Here is a tiny trained network, its code and every weight. The questions are about switching its units off for an input and a class, where a switched-off unit gives its printed mean instead of its output.

import numpy as np


def w(rows, s, z=0):
    codes = np.array(rows[::2]) - 128.0
    scale = np.full(codes.shape[1], s)
    scale[-1] = z or s
    return codes * scale


def f(y):
    return y / 2 * (1 + np.tanh(0.7978845608 * (y + 0.044715 * y**3)))


def log_softmax(a):
    a = a - a.max(-1, keepdims=True)
    return a - np.log(np.exp(a).sum(-1, keepdims=True))


def net(x, mask):
    res = np.array(x, float).reshape(1, 3) / 4 @ E
    y = f(res @ A[0][:, :-1].T + A[0][:, -1])
    res = res + np.where(mask, y, B[0][:, -1]) @ B[0][:, :-1]
    return log_softmax(res[-1] @ U[:, :-1].T + U[:, -1])


A, B = {}, {}
E = w([
[237,79,223,109],'x0',
[134,27,52,174],'x1',
[169,161,9,2],'x2',
],0.0084)
A[0] = w([
[195,62,50,170,125],'N1',
[166,149,92,112,109],'N2',
[251,135,190,174,174],'N3',
[142,80,122,121,48],'N4',
[176,85,155,91,16],'N5',
[195,159,88,103,175],'N6',
[164,142,87,67,245],'N7',
[150,254,169,116,202],'N8',
[48,190,37,142,3],'N9',
[26,143,127,186,163],'N10',
[153,128,94,92,86],'N11',
[52,194,114,138,88],'N12',
[148,174,63,60,22],'N13',
[168,103,213,159,166],'N14',
[113,186,164,94,30],'N15',
[72,54,85,135,90],'N16',
[210,132,173,93,57],'N17',
],0.013,0.0027)
B[0] = w([
[199,158,90,210,217],'N1',
[85,84,223,168,172],'N2',
[91,50,79,67,236],'N3',
[168,171,50,116,139],'N4',
[188,171,131,41,163],'N5',
[53,92,138,135,206],'N6',
[78,42,106,169,240],'N7',
[156,159,25,253,235],'N8',
[171,114,143,78,254],'N9',
[90,13,81,58,229],'N10',
[61,61,215,143,177],'N11',
[176,76,43,33,205],'N12',
[134,34,105,131,243],'N13',
[109,78,83,115,226],'N14',
[210,186,50,195,169],'N15',
[202,164,42,129,191],'N16',
[166,99,94,76,193],'N17',
],0.0072,0.0091)
U = w([
[174,127,112,7,93],'0',
[190,153,90,188,149],'1',
[47,75,154,144,114],'2',
[105,124,145,135,254],'3',
[131,164,196,130,28],'4',
[132,203,176,137,25],'5',
[139,165,207,127,43],'6',
],0.019,0.0073)

Each question gives the input, the list of numbers given to net, and the class t.
The units are the neurons (one row each of A and B). Each row of codes is followed by its name. A weight is (code - 128) times the scale printed after its matrix; where a second scale follows, it is the last column's (A, B and U).
mask holds one flag per neuron, in row order. A switched-off neuron (its flag False) gives its mean, the last column of its row in B, instead of its output. The means were averaged over made-up inputs and are rounded, as every weight is.
A unit's drop is (log p(t) with every unit on - log p(t) with that unit switched off) / (log p(t) with every unit on - log p(t) with every unit switched off).
The circuit of an input: a set's keep is (log p(t) with only the set's units on - log p(t) with every unit switched off) / (log p(t) with every unit on - log p(t) with every unit switched off). Starting from the 12 units with the biggest drops (on a tie, the unit counted first), units are removed one at a time, each time the one whose removal leaves the highest keep (on an exact tie, the one counted first), for as long as the keep stays at least 0.8.
units of the circuit, in order: the units of the circuit, biggest drop first
unit that matters most: the unit with the biggest drop
top k neurons: the k neurons with the biggest drops, biggest first
drop of u: that unit's drop, to one decimal
input [0,-3,1], class 3: unit that matters most => N1
input [-7,-7,-2], class 0: top 4 neurons => N12, N10, N9, N1
input [-7,-7,-4], class 0: top 2 neurons => N12, N10
input [-7,8,6], class 1: top 3 neurons => N1, N16, N3
input [3,2,1], class 3: units of the circuit, in order => N12, N10, N8
input [-7,-6,0], class 0: top 4 neurons => N12, N10, N9, N1
input [-8,-5,-3], class 0: top 2 neurons => N12, N10
input [-8,6,3], class 0: top 2 neurons => N9, N8
input [6,-7,-6], class 1: top 4 neurons => N8, N15, N10, N12
input [6,8,-8], class 1: top 2 neurons => N1, N4
input [-5,6,8], class 2: top 2 neurons => N11, N7
input [-6,0,8], class 2: top 4 neurons => N7, N11, N2, N6
input [-8,-4,-7], class 0: top 2 neurons => N12, N10
input [3,7,2], class 1: units of the circuit, in order => N1
input [-3,-5,-2], class 1: drop of N8 => 0.5
input [-4,5,-1], class 1: drop of N3 => 0.4
input [-6,-1,8], class 2: drop of N6 => 0.1
